(in the rows, 128 means zero)
Known rows:
[138 124  68 114 134 119 138 129 118 105 110 135 147  92 112 140 136 168
 125 109 129 146 161 123 156 134 113 118 153 123 112 145 112 128 126 123]: vadradin
[144 132  84 122 147 138 109 132 102 112 113 130 135  90 107 110 132 153
 130 118 118 140 160 131 161 108 106 132 166 122 120 152 120 121 103 122]: loror
[141 136 100 123 115 108 119 152 124 128 114 147 114 118 157 136 140 124
 115 121 145 128 141 145 159 138 126 137 134 141 118 112 117 108 142 138]: teplom
[141 130 127 136 115 151 126 124 108 114 132 120 158 124 148 111 148 137
 126 117 128 135 117 113 161  92 116 122 123 146 137 106 143 153 109 118]: vigre
[122 131 151 145 127 137 122 139 131 141 144 118 129 153 119 109 124 108
 140 143 130 127  95 126 121 106 122 145 109 130 148 116 127 138 122 111]: bafek
[122 125 136 135 115 141 134 110 121 124 140 128 128 129 125 126 133 140
 121 130 124 134 115 121 110 118 129 140 126 111 155 121 121 145 130 119]: lodrun
[117 112 117 123 142 120 134 114 149 124 121 123 120 122 131 163 128 157
 116 103 117 126 155 116 126 154 138 124 127 124  83 127 132 125 134 130]: rito
[128 141 154 147 112 155 127 127 101 142 118 146 131 132 138  94 136 119
 133 147 142 107  96 143 109  89 140 150 132 147 212 142  88 136 121 134]: tasku
[127 127 138 134 124 133 125 136 134 134 148 118 124 146 122 131 125 113
 138 139 127 133 109 126 140 127 121 138 111 127 135 106 136 135 132 121]: klibrun
[109 121 178 128 158 112 121 117 170 147 130 116 110 154 114 123 111 111
 127 127 121 118 133 141  93 159 157 122  99 124  74 117 170 111 127 121]: rotrak
[134 131 134 131 127 133 126 139 128 136 145 114 131 156 127 137 118 114
 140 143 118 131 115 123 138 126 123 131 115 124 121 114 155 129 122 127]: trema
[109 118 191 130 170 105 118 104 172 150 129 106 108 143 119 125 108 104
 124 131 110 114 117 142 108 146 149 120 105 131  63 132 198 121 120 129]: betre
[122 126 133 127 150 105 142 124 183 145 129 118 137 177 133 134 100 115
 129 138 129 122 128 144  93 155 173 112 102 114  51 108 193 112 128 126]: stubre
[119 126 126 127 116 130 123 134 139 126 143 125 111 149 132 130 120 122
 114 139 123 130 118 121 130 122 118 130 127 112 157 120 115 122 133 147]: skotrem
[131 131  83 121 134 137 131 131 118 112 118 134 139 119 115 117 131 152
 127 125 121 136 145 127 137 101 106 128 158 115 159 159  99 130 114 143]: biri
[125 133 110 123 111 118 136 144 125 132 113 147 102 149 150 147 135 113
 124 127 141 119 136 137 135 137 122 123 123 135 151 129 103 105 149 155]: tifek
[137 133 135 125 125  93 121 138 136 124 140 126 138 104 121 121 111 116
 138 128 135 137 118 123 105 144 122 123 141 118 101 134 114 127 136 107]: salur
[133 135 133 128 110 168 138 118  94 112 139 121 150 158 143 118 139 135
 128 145 108 127 116 111 140  83 117 105 127 129 195 121 141 148 102 160]: beti

Facts:
bruskan Ξ nebra,gregus,lufli,dritra,masten
drebri Ξ burak,bretal,vezozak,fedril,veplar
driskam Ξ noklek,vezozak,driklel
faler Ξ lotufek,braniflin,skuvom,klegu
finek Ξ drado,kolusen,pluplel
fisto Ξ gregus,gadak,klegu
grezar Ξ skotrem,rono
griber Ξ betre,nadol
gribri Ξ rito,gregus,skezal,plugaskas,klesta
grinor Ξ lodrun,rubigre,siso,beti,flizo,grugruk
grosu Ξ gregus,lufli
gune Ξ zefel,bridrak,bidra,stifur,tasku,miskekli
kebrak Ξ pogik,flizo,masten
kimir Ξ drumuk,skotrem,stonim
klaru Ξ godror,stogra,beti,skuvom,miskekli
klogon Ξ klesta
klura Ξ rotrak
legrur Ξ nebra,pofos,drumuk,biri
loror Ξ nebra,kofo,pofos,skunas,rubigre
masker Ξ rebrur,siso,skuvom,masten
nuflo Ξ diflak,lirar,dritra
nuroser Ξ rabrus,stonim,tifek,maro,pluplel
plitok Ξ votron,plaska,lodrun,lufli
pumi Ξ votron,duska,skezal,reflemu,klustam,restu,skogren
raku Ξ bidra,ritrek
rumos Ξ klipil,klako,kolusen
sodru Ξ kleplil,bafek
stuster Ξ drumuk,fudiva
teplom Ξ skotrem,braniflin,pledris,klako,trabegris,geta,grugruk
teriten Ξ kofo,sagir,diflak,skaplak
trigur Ξ bridrak,plugaskas,stonim,grugruk
vadradin Ξ dritra
vigre Ξ skuvom,reflemu
zeplos Ξ kuge,plaska,noklek,plagus,miskekli
τ a <- bafek,beti,bristi,burak,fisto,kolusen,loror,lotufek,masker,plovan,rito,rubigre,ruri,siso,skeflem,skezal,trigur,vigre,zefel
τ d <- betre,braniflin,diflak,drado,faler,gadak,geta,gregus,grezar,lufli,pofos,zeplos
τ b <- biri,kleplil,lirar,maro,plitok,rabrus,rumos
τ k <- bretal,driskam,klustam,noklek,skuvom,stestar
τ f <- bridrak,dritra,fedril,kuge,legrur,raku,sagir,salur,ziplan
τ e <- brigok,kebrak,klaru,klogon,restu,trema
τ c <- dozu,duska,godror,gredrik,grosu,notras,plagus,pumi,skuro,stazoduk,stonim,trarun,zenibrin
τ j <- drebri,flizo,plaska,pledris,replur,stubre,stuster
τ g <- dregrok,fozuk,kodis,kofo,nebra,rono,stifur
τ h <- drumuk,gribri,klibrun,koples,miskekli,zogon
τ i <- gune,lodrun,ritrek,rotrak,teriten
[bafek,drebri,grinor,klaru,lufli] θ tasku
[beti,braniflin,flizo,ritrek,trema] θ posa
[betre,bridrak,gribri,kodis,rabrus] θ masten
[biri,plagus,stestar] θ grobrum
[bretal,brigok,dozu,grezar,nebra] θ pluplel
[bristi,koples,lirar,restu,teriten] θ flodre
[bruskan,kotim,kuge,loror,replur] θ grugruk
[burak,skuro] θ stogra
[diflak,drumuk,raku,rono,stubre] θ kalom
[drado,plovan,skuvom,stifur] θ teplom
[dregrok,finek,godror] θ skogren
[driskam,fedril,pofos] θ skunas
[dritra,lodrun,pledris,ruri,stazoduk] θ neda
[duska,klako,kofo,lotufek,noklek] θ trabegris
[faler,stuster] θ deflen
[fisto,gadak,skotrem] θ klura
[fozuk,grosu,klegu,masker,zeplos] θ bidra
[fudiva,gredrik,nuroser,vigre] θ ladron
[geta,legrur,siso] θ plugaskas
[gregus,klustam,miskekli,skeflem,zenibrin] θ driklel
[griber,salur] θ rebrur
[gune,kebrak,skezal] θ skaplak
[kleplil] θ pogik
[klibrun,kolusen] θ sodru
[klogon,rumos,zefel] θ vovin
[klostugok,pumi,ziplan] θ votron
[maro,notras,nuflo,rito,vadradin] θ klipil
[plaska] θ nadol
[plitok,rubigre] θ nanokli
[reflemu,trarun,zogon] θ skivus
[rotrak] θ kimir
[sagir,trigur] θ tifek
[stonim] θ klesta
[vezozak] θ damun
{bafek,braniflin,bristi,dregrok,fudiva,gune,klibrun,kodis,kuge,plagus,pumi,rono,trema} ε q
{beti,godror,klaru,klostugok,koples,masker,noklek,notras,plitok,plovan,rabrus,ritrek,stonim,vigre,ziplan} ε n
{betre,brigok,fedril,gadak,gribri,grosu,klegu,nebra,nuroser,pofos,raku,rotrak,rubigre,stazoduk,stubre,trarun,vezozak} ε o
{biri,bruskan,dozu,drebri,drumuk,flizo,fozuk,gredrik,kebrak,loror,pledris,siso,skuro,skuvom,stestar,vadradin,zefel} ε p
{bretal,drado,dritra,faler,fisto,geta,grezar,kofo,kotim,lufli,rito,stifur,teriten,trigur,zenibrin} ε l
{bridrak,burak,diflak,driskam,gregus,griber,grinor,kleplil,kolusen,legrur,lodrun,lotufek,maro,miskekli,nuflo,plaska,sagir,skeflem,skezal,skotrem,zogon} ε m
{duska,finek,klako,klogon,klustam,lirar,reflemu,replur,restu,rumos,ruri,salur,stuster,zeplos} ε r

Rows:
No name comes twice in this set of rows, the named rows included.
[142 134 116 131 158 152 121 143 114 130 133 134 178  72 117  89 131 147
 146 129 144 123 119 131 152  94 131 137 166 150 124 158  98 140  97 119] | drebri
[121 125 143 131 112 116 140  98  93 131  99 131  87 124 140 149 140 127
 116 136 104 117 119 141 122 104 118 124 135 134 160 165 168 141 130 154] | masten
[120 121 109 115 118 116 131 142 151 118 147 129 119 141 133 155 125 123
 118 126 126 140 130 116 145 155 121 121 123 112 122 114 120 123 146 146] | maro
[142 121 135 145 125 126 111 130 132 135 141 117 130 113 140 138 129 127
 133 114 126 135 116 121 141 131 128 149 110 136  71  98 162 153 126  85] | pumi
[148 128  91 127 147 133 109 126 102 113 113 126 148  81 115 118 133 162
 127 110 119 137 161 124 151 106 107 133 164 131 101 153 121 135 100 112] | bruskan
[116 123 142 147 150 152 128 100 130 136 115 123 129 134 119 108 126 152
 125 125 113 117 123 128  89  93 139 151 132 123 142 148 127 141 107 118] | lufli
[125 123 155 136 133 122 123 124 131 139 143 114 119 130 129 129 120 109
 129 143 112 130 100 130 147 118 115 137 121 131 123 122 176 144 121 129] | kodis
[130 135  95 130 108 130 144 150 148 128 153 126 136 191 149 146 115 116
 127 152 123 135 109 123 123 124 135 121 110 101 137 101 154 126 138 149] | rono
[125 124 149 132 122 148 134 111 116 127 141 125 139 128 126 131 126 137
 130 138 116 128 114 118 114 124 133 132 125 124 153 131 131 146 121 122] | plaska
[143 130 125 129 123  85 113 135 139 122 133 122 132 101 131 126 116 120
 128 117 132 139 127 118 103 137 127 125 141 119  78 133 124 135 130  91] | klogon

Now the same objects, written a new way:
Known rows:
[140 120 151 130 138 119  92 119 102 116 120 148 117 144 103 140 141 139
 134 106 110 127  97 144 160 149 138 111 124 100 128 138 140  64 138 106
  75 115 146 115 143 112 101 111 112 133 146]: geta
[137 121 151 140 145 120  94 107 106 118 122 146 114 145  99 136 141 147
 135 106 110 125  86 138 155 156 142 105 121 107 131 142 139  70 134 101
  74 114 152 120 140 106  91 113 112 134 153]: bretal
[145 124 144 141 153 119 131 143 126 132 118 120 154 143 118 170 136 124
 138 113 136 127 121 110 128 116 137  89 130 109 118 141 154  82 129 117
 114 108 160 121 140 105 121 137 108 117 130]: kleplil
[137 111 148 187 129 127 149 161 135 114 122 150 159 137  99 161 128 104
 154 124 130 132 112 103 102 174 129  66 125 128 117 115 142 127 138 133
 111 127 143 105 154  94 119 150 116 104  65]: diflak
[150 118 153 121 157 123 135 141 127 120 122 118 166 139 133 168 140 125
 137 102 129 132 109 105 122 121 136 110 130 127 122 121 157  99 124 124
  99 110 150 125 153  97 108 145 119  99 102]: zogon
[154 130 133 140 140 122 132 177 138 129 122 126 147 147 123 175 131 129
 138  98 136 131 132 134 153  81 143  96 132  98 121 153 155  85 137 119
  74 122 149 118 123  93 139 143 119 127  97]: skotrem
[144 120 144 142 157 119 131 138 123 134 117 125 146 142 124 173 136 117
 132 109 131 125 120 111 122 118 137  89 128 112 126 145 157  83 131 122
 122 110 160 121 141 108 103 134 104 119 130]: plaska
[146 118 154 123 155 124 130 146 130 115 125 117 167 143 132 166 141 124
 136 106 128 131 113 107 121 121 138 113 125 124 110 121 157 102 128 121
  89 111 149 128 149  96 116 146 119 100 102]: burak
[122 152 188 146 113  74 153 157  95 176 137 139 141 171 139 117 120  62
 130 118 109 134 130  78  85 128 120 130 138 156  96  76 162 107 124 106
  79 116 180 110 126  64 133 185 119 112  58]: nuflo
[162  82 120 175 181  92  95  80 107  90 114 120  71 115 131 122  88  72
 103 105 123 129 171 134 142 213  68 103 116 119 174  62 129 138 167 143
 152 115 116  84 185 111 119 107 157 147 109]: beti
[142 108 117 157 186  97  90  39 119  94 127 101  81 122 142 113 114 128
  91  94 137 124 137 113 172 177  98 149 102  93 176  79 137 131 142 105
  99 103 148 123 150  91  88 114 191 126 149]: plovan
[144 108 120 155 185  97  92  44 121  96 123 104  79 118 144 117 114 129
  89  93 138 124 132 112 169 171 100 148 106  93 171  86 138 128 142 113
  98 102 152 123 145  92  87 112 193 125 160]: ziplan
[142 133  98 189 199  93 136  79 167 118 129 115 111 124 140 152 108 104
 108 111 167 124 168  96  90 133 111 111 116 102 152 114 139 168 129 117
 142 104 146 128 153  68 156 159 173 128 105]: pofos
[153 123 156 133 160 126 130 146 133 106 129 146 159 143 113 160 145 133
 150 114 116 128 109 123  76 128 144  94 130 153  86 140 144 107 116  98
 129 113 141 125 160  93 139 140  76 127 112]: siso
[151 101 102 164 179  88 104  69 118 119 102  97  85 111 130 153  89  45
 108  97 133 134 184 127 124 166  83 100 134  80 191  77 129 121 151 164
 167 112 119  86 195  94 136 132 153 132 126]: trema
[150 105  95 160 181 108 111  81 146  92 122  97  95 108 138 151 110 105
 112  88 143 128 153 113 149 157 100 123 122  85 193  86 127 145 142 140
 135 111 134 115 179  67 119 126 182 115 120]: rono
[124 141 156 104 121 111 141  95  81 124 149 123 135 125 136 146 159 124
  91 148  91 133 177 180  39  75 102 198 170 119  39 125 140 114 151  92
  60 101 113 139 129 128 178 189  81 140 157]: klipil
[116 131 139 103  92 149 159  99  96 101 153 107 150 104 110 159 175 155
 122 128  91 131 146 149  86  90 119 179 171 115  61 123 120 112 143 105
 101 105 127 155 133  96 144 173 106 109 185]: grobrum

Rows:
No name comes twice in this set of rows, the named rows included.
[164 123 159  86 190 116 126 166 130  88 130 117 167 153 116 171 139 123
 160 116  96 129 107 107 104 122 135  78 137 200  57 130 138  98 111  95
 209  94 161 122 186  91 138 107  68 135 174] | skuvom
[147 117  98 174 169  92  97  64 124 112 123 119  60 124 134 122 105 134
  90  91 145 122 155 147 197 135 103 129 107  61 179 118 136 111 156 113
  67 115 151 115 119  92 111 116 190 150 161] | stonim
[131 150 128 114  36 142 186 183 102 110 169 122 115 115 130 165 149 171
 125 100  83 132 176 174 132  16 124 196 188 105  65 140 114 118 158  94
  44 143 138 150  66  46 183 181 123 136 127] | kimir
[145 107 135 178 165  85 117  69 105 114 133 126  41 120 169 120  91 123
  84  77 119 114 138  89 163 170  98 155 121 105 185  72 134 117 134  93
 141 136 175 136 115  75  71 101 179 138 155] | plitok
[157 126 138 164 115 133 142 202 146 110 128 168 154 138  97 183 134 119
 170 108 118 137 120 152 107 117 150  96 143  99 114 150 135 121 136 125
  57 147 120 107 152  69 153 160  96 116  37] | drumuk
[122 161 183 153 120  64 150 170 103 180 141 171 130 175 122 135 118  55
 139 133  84 134 116  97  60 105 132 132 160 151  76  99 151 108 116  99
  93 127 169 115 152  60 134 181  89 116  96] | vadradin
[151 112 152 113 134 118 126 168 105 134 107 131 158 136 100 188 127  51
 163 109  95 142 135 137  84 135 124  75 162 117 130 120 139  75 136 154
 174 120 114  84 202 100 150 137  61 118  92] | flizo
[174  94 101 155 203  80 107 101 133  95 107 106  79 120 135 163  85  56
 106 108 118 134 178 128 130 156  76 105 138 103 170  67 126 149 152 151
 165 116 119  89 213  91 126 122 156 128 143] | braniflin

Now the same objects, written a new way:
Known rows:
[120 128 166 147 104 147 134 112 126 121 117 135 143 201 126 165 112 130
 107 122 172 130 119 123 126 123 117 162 115 125 139 148 126 125 102 106
 136 121 164]: skeflem
[120 145 156 130 105 126 120 139 126 119 117 127 133 197 118 145 113 132
 109 123 128 139 141 122 120 131 112 166 143 126 121 148 132 124  95 107
 147 122 129]: zenibrin
[138 169 109 147 109 107 115 113 123 118 153 125 161 127 117 122 147 105
 108 134 133 123 121 166 130 123 136 141 110 122 168 120 133 125 111 130
 160 136 176]: brigok
[121 145 144 116 105 108 141 138 140 120 115 127 120 174 117 165 111 133
 108 126 125 116 119 118 124 164 156 133 115 123 123 170 128 122 152 106
 187 121 109]: klustam
[123 139 141 142 110 132 118 161 122 117 124 126 128 118 121 125 139 121
 112 134 113 140 127 151 121 121 118 155 118 125 109 120 127 127 102 113
 123 123 128]: trigur
[120 105 110 165 108 161 118 110 105 118 157 129 142 140 135 138 150 102
 111 121 154 125 116 147 126 120 155 155 115 125 128 124 124 127 101 109
 119 121 157]: driskam
[138 130 119 112 147 119 120 113 102 135 117 127 124 141 140 123 126 155
 112 120 104 144 117 120 123 123 111 107 114 123 150 116 123 128 158 143
 120 125 119]: skaplak
[118 105 109 147 108 106 153 112 180 134 116 140 116 101 128 171 109 114
 169 118 149 115 121 122 133 121 128 110 131 139 117 120 122 126 132 111
 120 125 110]: plitok
[133 128 110 112 135 117 121 114 103 121 117 127 121 137 151 133 133 151
 114 121 104 151 118 120 122 122 111 106 116 124 145 115 123 129 149 136
 121 124 121]: nanokli
[134 135 127 117 115 110 125 152 131 121 124 126 120 107 117 131 123 117
 112 136 115 116 116 120 128 137 176 124 115 123 116 151 127 123 167 109
 160 124 109]: reflemu
[125 122 150 161 110 153 120 136 124 120 124 128 136 122 133 146 136 121
 110 123 158 133 118 150 136 118 134 151 112 125 128 120 123 127 110 109
 121 122 162]: legrur
[157 105 148 169 200 175 119 137 105 122 135 129 120 131 113 118 149 135
 108 121 164 116 116 124 153 119 126 162 115 125 136 142 123 127  93 108
 119 121 117]: lodrun
[132 138 118 128 108 109 124 165 138 118 120 127 119 106 128 159 132 124
 112 142 105 117 117 122 126 123 176 121 113 125 103 132 125 126 151 108
 167 122 108]: klogon
[120 105 129 155 147 134 161 108 134 128 117 130 117 107 116 110 111 137
 142 119 159 115 120 120 138 120 112 114 130 141 119 118 124 129  92 110
 118 122 129]: bristi
[121 145 105 143 106 106 113 109 105 117 196 127 179 151 116 109 152  98
 110 118 123 117 120 167 123 126 145 150 129 123 171 135 139 124 101 141
 141 149 150]: bretal
[128 122 167 137 130 158 119 126 119 136 128 128 150 137 118 119 125 119
 108 123 167 118 119 132 147 120 131 154 113 124 140 138 126 126 128 111
 121 123 157]: kolusen
[147 103 119 165 170 106 147 102 204 181 168 117 113 174 115 101 112 102
 111 117 130 112 220 146 120 113 148 107 112 133 145 119 122 124 151 104
 115 122 132]: bafek
[119 154 110 117 114 106 119 145 137 118 119 125 118 106 116 107 113 134
 176 123 103 118 182 122 117 164 109 117 188 126 103 118 141 127  92 159
 120 130 108]: gredrik

Rows:
No name comes twice in this set of rows, the named rows included.
[119 105 110 144 107 169 120 108 102 120 177 130 158 164 117 109 149 100
 109 119 161 116 115 128 131 121 162 159 129 125 139 144 125 127 113 110
 120 121 148] | burak
[130 135 118 116 108 109 124 155 132 119 122 125 120 106 118 144 129 118
 111 135 110 116 116 121 125 126 178 123 114 124 109 142 126 124 158 109
 164 124 109] | salur
[162 118 111 146 180 125 120 172 117 119 124 126 117 106 114 142 149 139
 111 124 107 114 114 120 130 124 169 129 115 125 105 144 123 125 128 107
 149 122 105] | ruri
[158 120 142 153 201 153 116 168 105 120 132 127 121 124 112 108 151 140
 110 122 120 116 120 124 123 123 114 165 143 126 118 140 126 126  91 109
 121 124 109] | dritra
[163 119 127 162 187 160 119 154 105 117 136 126 119 125 113 110 167 146
 111 129 125 116 117 123 127 121 125 162 115 125 116 129 126 128  91 107
 121 122 110] | stazoduk

Now the same objects, written a new way:
Known rows:
[154  53 142 131 142 132 138 163 143 147 159 161  80 103 128 144 104  99
 113 130 123 118 131 139 126 144 135 129 136 131 141 110 105 131 151 145
 122 100 165  98 116]: stubre
[158 138 126 114 168 128 134 129 166  95 189 132 148 148 119 123  88 130
 151  70 158 107 163 140 159 129 124  80 166 133 104 112 114 127  90 136
 151 112  85 128 105]: kebrak
[157  42 126 126 121 156 128 171 128 137 155 165  51  96 130 159  97 108
 110 111 122 117 122 133 115 139 150 165 152 111 130 113 104 133 163 135
 128 103 192  96 128]: lodrun
[147 152  92 139 157 136 120 140 158 108 166 156  95 191 111 141 138 136
 151  94 179 106 136 118 132 173 148 132 153  72 104 124  88  89 137 118
 157 113 117 143 127]: braniflin
[153 200 106 147 153 137 114 131 113 105 172 169  79 199 117 135 131 131
 179  79 153 133 113 113 128 149 109 139 136  90  71 168 110  80 148 142
 159 115 142 185 153]: ritrek
[ 91 102 120 135 131 122 197 126 198 144 118 217 140  95 120 103  93  88
  99  99 147 131 126 171 174 135 118 148 108 160 145 113 153 171 126 144
  88 109 182 111 165]: klura
[178 152 134 116 193 114 148 128 155  88 171 125 142 155 102 126 105 141
 182 118 169 130 171 117 159 134 135  67 148 119  99 136  86 121  87 124
 154 133  34 164 112]: reflemu
[ 86  86 119 121 142 110 198 142 185 150 105 220 120  98 103 114 123 103
 102 114 135 155 113 151 181 131 144 165  84 131 136 148 132 173 153 134
  89 124 173 131 165]: pluplel
[167 116 127 140 173 125 123 137 141 130 165 143 106 151 120 140 111 131
 150 111 150 120 150 128 139 149 141 104 155 113 110 135  87 110 141 146
 148 114 103 143 113]: plagus
[ 87 100 130 130 143 131 207 141 198 139 115 217 119 108 107 109 117  97
 101 133 141 146 118 155 161 147 122 145  84 142 143 128 139 166 138 142
  95 117 170 135 178]: nadol
[ 91  97 133 130 139 131 208 144 205 132 124 211 117 104 103 110 115  99
 100 135 140 153 112 159 162 147 122 144  83 141 143 128 141 166 135 138
  87 123 168 134 179]: stogra
[170 120 113 150 152 126 116 139 152 121 177 144 118 133 127 124  97 115
 141  68 156 111 158 147 154 141 133 114 188 122 107 109 103 122 122 135
 140 113 111 114 108]: pumi
[168 168 145 145 170 130 125 141 103 111 181 158  85 160 124 129 113 123
 178  84 120 142 119 125 132 118  96 104 126 129  78 172 109  98 146 164
 148 116 126 176 146]: plovan
[ 88  99 131 128 139 130 208 144 194 138 113 213 115 107 105 108 120  98
  99 134 142 149 123 158 165 143 125 144  79 142 144 128 139 165 139 143
  91 117 172 130 180]: nanokli
[146  51 122 133 123 153 132 160 130 137 147 159  61 101 137 164  99 112
 114 112 123 114 119 127 113 150 161 172 151 106 133 118 104 139 169 144
 128  98 192  97 130]: kleplil
[131 148 162 156 190 112 147 126 157 103 152 110 152 136 129 128  95 157
 171 112 138 125 158 108 161 158 156  86 144 125  96 154  79 147 123 169
 152 104  66 139  98]: fozuk
[148  54 107 135 116 144 125 146 135 145 155 159  76  94 148 155  76 102
 115  74 126  99 120 143 125 137 157 176 176 119 132 102 122 143 157 147
 125  90 203  78 111]: griber
[ 87  99 128 126 137 130 202 150 196 138 115 211 118 101 107 104 115  98
 102 129 144 147 125 160 171 147 115 142  87 138 137 130 138 170 138 137
  90 122 173 133 179]: votron

Rows:
No name comes twice in this set of rows, the named rows included.
[158  54 126 144 132 123 125 138 138 159 150 154 100  79 145 140  75  76
 119  97 136 104 134 156 136 144 134 148 169 142 147  94 121 137 141 146
 118  98 169  84  96] | raku
[124 190 169 168 140 139 131 140 170  53 232 113 128 141 135 102  94 131
 159  25  92 126  87 155 128 132 107 100 163 135  70 147 138 146 115 179
 131 118 115 148 111] | masker
[167 120 128 140 180 126 127 145 143 123 171 153  99 163 119 133 112 130
 150 104 148 108 150 115 139 139 141  96 142 118 113 125  87 105 145 150
 153 104 105 127 114] | fudiva
[174 143 103 123 167 146 130 151 144 102 164 134 144 130 122 111  85 142
 165  60 170 107 216 135 200 123 111  73 197 136  77 128  88 134  97 130
 153 120  92 118 129] | fisto
[ 59 112 153 161 147 116 208 128 205 140 104 184 143  89 121 113 107 114
 104 132 124 152 113 156 172 167 144 152  92 144 137 143 133 195 145 172
  87 105 161 126 156] | bidra
[201 145 107 153 182  96 134 113 128 122 145 137 132 144 128 130  70 132
 197  72 167  89 182  97 176 110 135  98 185 140 103 120  94 116 100 139
 155 106  83 113 100] | trigur
[183 123 131 116 185 118 140 137 135 114 157 144 118 146 109 136 101 127
 169 123 160 121 166 111 156 126 129  86 139 131 109 131  91 112 114 130
 152 119  76 146 114] | pledris
[152  59  65 129 108 142 114 178 134 157 130 183  85  87 126 122 102 100
 106  56 152 101 178 154 192 135 133 158 192 115 111 110 105 140 156 109
 116 106 203  59 130] | gribri
[162 113 138 142 181 120 128 136 139 128 171 141 107 134 127 133 121 127
 149 112 148 122 153 129 137 146 138  99 157 119 106 130  86 106 140 146
 145 118  97 138 111] | kuge
[103  88 131 120 140 129 202 147 191 141 121 219 112 102 104 112 117  89
 100 137 143 147 120 161 163 138 110 138  77 146 145 124 141 163 136 136
  89 121 173 134 181] | neda
[ 98  51 134  98 138 156 116 111 122 172 175 140 114  82 186 163  73 112
  85  55 122 111 135 167 112 143 173 159 171 139 137 122 129 156 166 190
 135  80 209  97  93] | nuflo
[156  49 122 147 132 140 142 162 131 140 145 174  48 118 135 157  89 114
 128  97 118  93 113 100 119 132 163 175 141 113 139 109 101 128 175 151
 126  88 198  74 117] | skotrem
[168 172 138 148 134 136 128 147 146  65 230 143 101 143 116 111 100 102
 166  37 117 130  87 160 121 113  94 115 168 126  74 132 143 107 103 131
 130 135 120 158 126] | vigre
[187 155 128 124 202 102 152 121 159  96 170 139 146 187 113 108  63 149
 191  66 162  69 178  82 174  98 119  56 143 157 110 108 103 112  94 152
 169  98  64 111  96] | stuster

